Below are the code and all the weights of a small trained network. Each question names an input and a class and asks about switching units off, where a switched-off unit gives its printed mean instead of its output.

import numpy as np


def w(rows, s, z=0):
    codes = np.array(rows[::2]) - 128.0
    scale = np.full(codes.shape[1], s)
    scale[-1] = z or s
    return codes * scale


def f(y):
    return np.maximum(y, 0)


def log_softmax(a):
    a = a - a.max(-1, keepdims=True)
    return a - np.log(np.exp(a).sum(-1, keepdims=True))


def net(x, mask):
    res = np.array(x, float).reshape(1, 5) / 4 @ E
    y = f(res @ A[0][:, :-1].T + A[0][:, -1])
    res = res + np.where(mask, y, B[0][:, -1]) @ B[0][:, :-1]
    return log_softmax(res[-1] @ U[:, :-1].T + U[:, -1])


A, B = {}, {}
E = w([
[64,136,169,93,249,90,72,78,128,181,65],'x0',
[147,196,93,80,124,91,117,149,62,177,167],'x1',
[97,133,107,118,155,94,46,125,183,58,161],'x2',
[118,134,187,106,72,172,56,143,157,179,132],'x3',
[166,111,89,123,155,211,74,93,111,136,94],'x4',
],0.015)
A[0] = w([
[88,81,167,134,50,129,74,123,115,120,115,28],'n0',
[180,72,40,106,129,199,48,87,95,106,121,63],'n1',
[167,234,84,122,103,93,85,168,56,179,177,87],'n2',
[89,141,73,110,135,101,26,145,224,49,168,81],'n3',
[91,144,200,70,23,186,46,143,157,177,182,74],'n4',
[139,132,23,196,151,84,162,87,109,67,139,61],'n5',
[203,86,58,175,108,147,73,99,76,161,98,88],'n6',
[127,171,165,163,103,83,166,199,171,144,154,60],'n7',
[91,108,178,117,88,35,133,143,141,124,127,100],'n8',
[157,167,60,190,75,149,140,155,155,101,158,3],'n9',
[134,21,184,236,89,123,141,86,214,95,79,63],'n10',
[172,136,108,74,118,91,106,179,97,148,141,56],'n11',
[148,72,169,169,90,144,184,121,136,158,79,90],'n12',
[74,134,196,135,83,44,202,142,135,104,178,81],'n13',
[103,99,168,58,105,139,178,136,64,161,37,174],'n14',
[169,119,102,136,90,123,148,166,116,108,156,104],'n15',
[165,147,84,176,2,158,137,139,148,98,148,48],'n16',
],0.0099,0.0059)
B[0] = w([
[89,116,56,106,133,93,158,133,67,85,124,164],'n0',
[149,85,68,185,122,198,91,191,204,191,77,211],'n1',
[157,69,121,55,111,90,48,98,138,66,237,236],'n2',
[151,199,179,180,29,139,189,77,131,193,182,232],'n3',
[75,117,40,110,184,179,219,117,1,74,61,234],'n4',
[118,122,80,82,152,129,233,121,64,130,98,211],'n5',
[132,88,111,125,119,202,117,185,123,230,149,196],'n6',
[124,94,115,150,75,117,109,236,118,219,126,189],'n7',
[151,93,124,134,132,192,82,180,151,187,29,187],'n8',
[127,162,126,189,204,108,77,86,138,118,109,205],'n9',
[204,68,136,50,115,30,41,133,96,40,184,236],'n10',
[168,72,120,98,100,80,88,145,124,87,126,173],'n11',
[111,121,142,108,61,98,142,91,129,154,188,196],'n12',
[160,107,88,141,131,163,101,197,126,177,79,225],'n13',
[75,190,174,189,44,132,106,91,96,120,146,210],'n14',
[98,189,165,139,193,98,130,114,114,121,112,201],'n15',
[93,220,187,185,189,49,93,112,150,133,112,251],'n16',
],0.0085,0.016)
U = w([
[178,81,120,66,119,96,61,125,129,74,172,87],'0',
[142,102,99,163,120,159,112,230,181,184,69,92],'1',
[47,206,179,136,239,84,54,62,152,153,61,136],'2',
[113,120,62,116,155,141,253,128,63,72,89,150],'3',
[146,193,148,172,5,143,197,102,129,161,199,103],'4',
[142,155,156,127,114,155,134,165,145,114,150,247],'5',
],0.013,0.012)

Each question gives the input, the list of numbers given to net, and the class t.
The units are the neurons (one row each of A and B). Each row of codes is followed by its name. A weight is (code - 128) times the scale printed after its matrix; where a second scale follows, it is the last column's (A, B and U).
mask holds one flag per neuron, in row order. A switched-off neuron (its flag False) gives its mean, the last column of its row in B, instead of its output. The means were averaged over made-up inputs and are rounded, as every weight is.
A unit's drop is (log p(t) with every unit on - log p(t) with that unit switched off) / (log p(t) with every unit on - log p(t) with every unit switched off).
The circuit of an input: a set's keep is (log p(t) with only the set's units on - log p(t) with every unit switched off) / (log p(t) with every unit on - log p(t) with every unit switched off). Starting from the 12 units with the biggest drops (on a tie, the unit counted first), units are removed one at a time, each time the one whose removal leaves the highest keep (on an exact tie, the one counted first), for as long as the keep stays at least 0.8.
units of the circuit, in order: the units of the circuit, biggest drop first
most important unit: the unit with the biggest drop
k most important neurons: the k neurons with the biggest drops, biggest first
drop when u is switched off: that unit's drop, to one decimal
input [0,2,8,1,-1], class 4: units of the circuit, in order : (n3)
input [-8,-7,2,1,3], class 2: 4 most important neurons : (n16 n9 n2 n15)
input [-7,0,-6,-4,1], class 2: units of the circuit, in order : (n16 n9)
input [-8,2,-1,-8,-2], class 2: 2 most important neurons : (n16 n9)
input [5,-5,2,2,0], class 0: 2 most important neurons : (n16 n10)
input [6,8,7,-2,-8], class 0: 2 most important neurons : (n2 n1)
input [-8,5,8,7,8], class 1: 3 most important neurons : (n1 n6 n14)
input [-4,4,1,6,6], class 1: 3 most important neurons : (n1 n6 n5)
input [5,1,5,-6,-5], class 3: 4 most important neurons : (n16 n5 n1 n9)
input [5,-1,-8,8,-2], class 3: 3 most important neurons : (n4 n3 n16)
input [7,-1,-7,-4,-7], class 1: units of the circuit, in order : (n13 n8)
input [-3,5,-3,5,2], class 0: 2 most important neurons : (n2 n5)
input [2,5,1,-3,5], class 0: 3 most important neurons : (n2 n13 n8)
input [-8,-7,-8,-7,-6], class 2: units of the circuit, in order : (n16 n9)
input [2,-8,-6,-7,3], class 0: units of the circuit, in order : (n10)
input [4,-5,5,4,-7], class 1: 2 most important neurons : (n8 n2)
input [-4,-8,-4,-8,1], class 0: 3 most important neurons : (n10 n4 n12)
input [7,3,-3,8,3], class 3: 2 most important neurons : (n4 n16)
input [-6,2,-1,5,-6], class 1: 2 most important neurons : (n7 n13)
input [4,-7,-8,7,-3], class 4: most important unit : n14
input [6,-4,-7,2,0], class 4: 4 most important neurons : (n16 n14 n12 n9)
input [-2,-2,4,6,-5], class 3: drop when n0 is switched off : 0.2
input [-3,8,-4,0,2], class 0: drop when n2 is switched off : 0.4
input [-8,-2,3,-3,4], class 2: drop when n16 is switched off : 0.2
input [-6,3,0,2,-1], class 2: drop when n16 is switched off : 0.2
